Here is a tiny trained network, its code and every weight. The questions are about switching its units off for an input and a class, where a switched-off unit gives its printed mean instead of its output.

import numpy as np


def w(rows, s, z=0):
    codes = np.array(rows[::2]) - 128.0
    scale = np.full(codes.shape[1], s)
    scale[-1] = z or s
    return codes * scale


def f(y):
    return np.maximum(y, 0)


def log_softmax(a):
    a = a - a.max(-1, keepdims=True)
    return a - np.log(np.exp(a).sum(-1, keepdims=True))


def net(x, mask):
    res = np.array(x, float).reshape(1, 8) / 4 @ E
    y = f(res @ A[0][:, :-1].T + A[0][:, -1])
    res = res + np.where(mask, y, B[0][:, -1]) @ B[0][:, :-1]
    return log_softmax(res[-1] @ U[:, :-1].T + U[:, -1])


A, B = {}, {}
E = w([
[140,94,177,142,134],'x0',
[41,120,155,148,98],'x1',
[183,165,238,119,76],'x2',
[61,139,158,168,136],'x3',
[85,65,189,63,82],'x4',
[97,215,127,33,184],'x5',
[151,170,196,179,142],'x6',
[168,125,188,113,254],'x7',
],0.0094)
A[0] = w([
[158,169,102,50,166,207],'neuron 1',
[109,128,122,37,179,255],'neuron 2',
[182,71,89,170,152,162],'neuron 3',
[246,73,148,210,114,119],'neuron 4',
[78,72,106,175,93,87],'neuron 5',
[58,117,216,191,61,135],'neuron 6',
[95,152,140,129,178,102],'neuron 7',
[205,97,179,200,154,140],'neuron 8',
[165,103,135,30,101,158],'neuron 9',
[91,180,83,160,152,205],'neuron 10',
[61,184,233,103,107,211],'neuron 11',
[95,43,38,97,114,117],'neuron 12',
[162,186,51,101,82,213],'neuron 13',
[222,159,113,75,130,176],'neuron 14',
[162,97,151,37,178,187],'neuron 15',
[137,167,96,137,72,114],'neuron 16',
[87,134,163,150,132,96],'neuron 17',
[79,133,153,133,196,60],'neuron 18',
[176,22,136,131,156,123],'neuron 19',
[112,255,100,167,175,148],'neuron 20',
[36,68,104,117,148,161],'neuron 21',
[108,189,157,94,77,172],'neuron 22',
],0.0098,0.0038)
B[0] = w([
[72,183,148,118,164,224],'neuron 1',
[74,132,124,108,219,236],'neuron 2',
[197,155,115,72,134,213],'neuron 3',
[217,224,155,21,93,241],'neuron 4',
[126,101,108,135,78,205],'neuron 5',
[129,64,172,148,8,226],'neuron 6',
[121,118,103,207,199,160],'neuron 7',
[228,146,181,121,136,219],'neuron 8',
[96,133,138,2,164,208],'neuron 9',
[166,136,104,183,171,200],'neuron 10',
[60,82,195,135,118,226],'neuron 11',
[114,104,47,96,117,254],'neuron 12',
[84,231,68,125,145,232],'neuron 13',
[111,171,118,82,136,219],'neuron 14',
[121,141,154,119,125,221],'neuron 15',
[102,142,82,143,86,182],'neuron 16',
[120,81,189,177,116,155],'neuron 17',
[136,109,135,213,168,165],'neuron 18',
[201,104,108,97,120,204],'neuron 19',
[131,148,154,190,134,213],'neuron 20',
[141,36,112,140,175,222],'neuron 21',
[72,158,139,158,120,189],'neuron 22',
],0.0074,0.0093)
U = w([
[116,180,117,116,147,80],'0',
[131,188,32,145,63,202],'1',
[138,22,15,79,100,62],'2',
[246,163,148,73,82,91],'3',
[102,128,188,197,191,59],'4',
[107,100,207,166,43,85],'5',
[76,145,149,58,142,255],'6',
],0.012,0.0032)

Each question gives the input, the list of numbers given to net, and the class t.
The units are the neurons (one row each of A and B). Each row of codes is followed by its name. A weight is (code - 128) times the scale printed after its matrix; where a second scale follows, it is the last column's (A, B and U).
mask holds one flag per neuron, in row order. A switched-off neuron (its flag False) gives its mean, the last column of its row in B, instead of its output. The means were averaged over made-up inputs and are rounded, as every weight is.
A unit's drop is (log p(t) with every unit on - log p(t) with that unit switched off) / (log p(t) with every unit on - log p(t) with every unit switched off).
The circuit of an input: a set's keep is (log p(t) with only the set's units on - log p(t) with every unit switched off) / (log p(t) with every unit on - log p(t) with every unit switched off). Starting from the 12 units with the biggest drops (on a tie, the unit counted first), units are removed one at a time, each time the one whose removal leaves the highest keep (on an exact tie, the one counted first), for as long as the keep stays at least 0.8.
units of the circuit, in order: the units of the circuit, biggest drop first
unit that matters most: the unit with the biggest drop
top k neurons: the k neurons with the biggest drops, biggest first
drop of u: that unit's drop, to one decimal
input [-8,8,3,2,4,1,6,6], class 5: units of the circuit, in order	(neuron 6)
input [6,6,-7,0,-6,1,2,-2], class 2: units of the circuit, in order	(neuron 1; neuron 21)
input [-6,3,4,1,4,1,-4,-6], class 5: units of the circuit, in order	(neuron 6; neuron 11)
input [2,2,-6,-8,-1,-3,8,-4], class 3: units of the circuit, in order	(neuron 4; neuron 3)
input [-8,-2,6,-4,-6,8,8,2], class 0: top 2 neurons	(neuron 14; neuron 13)
input [6,-6,-7,-8,-6,-8,-4,-7], class 1: top 2 neurons	(neuron 13; neuron 12)
input [-2,-2,5,6,-3,0,7,1], class 5: top 3 neurons	(neuron 6; neuron 11; neuron 2)
input [8,8,-2,-6,-3,3,-1,-8], class 2: top 3 neurons	(neuron 4; neuron 21; neuron 1)
input [0,-5,-5,-4,6,-8,1,-1], class 3: top 2 neurons	(neuron 4; neuron 3)
input [-8,8,2,5,4,-4,-8,0], class 2: top 3 neurons	(neuron 21; neuron 12; neuron 20)
input [-1,-3,3,7,4,-8,3,2], class 3: top 3 neurons	(neuron 4; neuron 8; neuron 19)
input [-6,4,-3,7,7,-3,2,8], class 4: top 2 neurons	(neuron 18; neuron 7)
input [-6,1,-6,-6,-7,-3,-5,7], class 0: top 2 neurons	(neuron 1; neuron 6)
input [-1,-4,-1,4,2,-2,3,5], class 3: unit that matters most	neuron 8
input [-7,1,-1,4,7,8,1,8], class 4: drop of neuron 18	0.1
input [-2,-6,-2,-3,0,-4,-2,-1], class 3: drop of neuron 4	0.3
input [5,4,5,3,2,1,2,7], class 5: drop of neuron 6	0.4
